Here is a tiny trained network, its code and every weight. The questions are about switching its units off for an input and a class, where a switched-off unit gives its printed mean instead of its output.

import numpy as np


def w(rows, s, z=0):
    codes = np.array(rows[::2]) - 128.0
    scale = np.full(codes.shape[1], s)
    scale[-1] = z or s
    return codes * scale


def norm(h):
    return h / np.sqrt((h * h).mean(-1, keepdims=True) + 1e-5)


def f(y):
    return np.maximum(y, 0)


def log_softmax(a):
    a = a - a.max(-1, keepdims=True)
    return a - np.log(np.exp(a).sum(-1, keepdims=True))


def net(x, mask):
    res = np.array(x, float).reshape(1, 6) / 4 @ E
    u = 0
    for l in range(2):
        y = f(norm(res) @ A[l][:, :-1].T + A[l][:, -1])
        res = res + np.where(mask[u : u + 4], y, B[l][:, -1]) @ B[l][:, :-1]
        u += 4
    return log_softmax(norm(res)[-1] @ U[:, :-1].T + U[:, -1])


A, B = {}, {}
E = w([
[149,168,50,96],'x0',
[152,175,61,100],'x1',
[103,108,90,115],'x2',
[111,53,113,122],'x3',
[77,102,151,56],'x4',
[246,51,94,1],'x5',
],0.0062)
A[0] = w([
[121,162,211,147,96],'L0N0',
[98,183,2,45,1],'L0N1',
[178,94,70,190,3],'L0N2',
[116,204,10,105,15],'L0N3',
],0.0059,0.0021)
B[0] = w([
[140,154,81,97,226],'L0N0',
[122,162,47,183,249],'L0N1',
[66,215,253,109,165],'L0N2',
[131,87,76,142,220],'L0N3',
],0.0077,0.0021)
A[1] = w([
[85,67,113,224,131],'L1N0',
[51,136,171,104,4],'L1N1',
[25,79,118,115,102],'L1N2',
[146,188,85,254,159],'L1N3',
],0.0099,0.0041)
B[1] = w([
[28,2,44,52,201],'L1N0',
[55,203,211,125,155],'L1N1',
[156,132,44,148,193],'L1N2',
[155,213,245,1,253],'L1N3',
],0.0072,0.0062)
U = w([
[172,52,146,88,211],'0',
[124,214,194,119,211],'1',
[44,71,117,169,173],'2',
[138,112,145,165,13],'3',
[170,129,53,120,156],'4',
[141,118,126,254,1],'5',
],0.021,0.0078)

Each question gives the input, the list of numbers given to net, and the class t.
The units are the neurons (one row each of A and B). Each row of codes is followed by its name. A weight is (code - 128) times the scale printed after its matrix; where a second scale follows, it is the last column's (A, B and U).
mask holds one flag per neuron, layer by layer. A switched-off neuron (its flag False) gives its mean, the last column of its row in B, instead of its output. The means were averaged over made-up inputs and are rounded, as every weight is.
A unit's drop is (log p(t) with every unit on - log p(t) with that unit switched off) / (log p(t) with every unit on - log p(t) with every unit switched off).
The circuit of an input: a set's keep is (log p(t) with only the set's units on - log p(t) with every unit switched off) / (log p(t) with every unit on - log p(t) with every unit switched off). Starting from all 8 units, units are removed one at a time, each time the one whose removal leaves the highest keep (on an exact tie, the one counted first), for as long as the keep stays at least 0.8.
circuit, biggest first: the units of the circuit, biggest drop first
k most important neurons: the k neurons with the biggest drops, biggest first
drop of u: that unit's drop, to one decimal
input [8,0,3,2,-8,1], class 1: circuit, biggest first : [L1N3, L0N2]
input [0,-5,4,0,-5,1], class 2: circuit, biggest first : [L1N0]
input [7,1,3,7,8,-6], class 4: 4 most important neurons : [L1N2, L0N1, L0N2, L0N3]
input [4,0,-5,7,4,2], class 4: circuit, biggest first : [L1N3, L1N0]
input [-5,-6,7,1,-8,-4], class 0: 2 most important neurons : [L1N0, L1N3]
input [-1,4,-3,0,-6,3], class 1: 2 most important neurons : [L0N2, L1N0]
input [2,8,4,0,-7,0], class 1: 2 most important neurons : [L1N3, L0N2]
input [0,0,6,8,7,0], class 4: 2 most important neurons : [L1N2, L0N2]
input [0,-6,-1,4,5,0], class 2: 2 most important neurons : [L1N3, L1N1]
input [-4,2,1,4,5,0], class 2: drop of L1N1 : 0.2
input [8,6,-6,3,-8,-3], class 1: drop of L0N3 : 0.0
input [1,-5,-6,4,-6,-3], class 0: drop of L1N3 : 0.3
input [-2,-8,-2,0,4,0], class 2: drop of L1N2 : 0.1
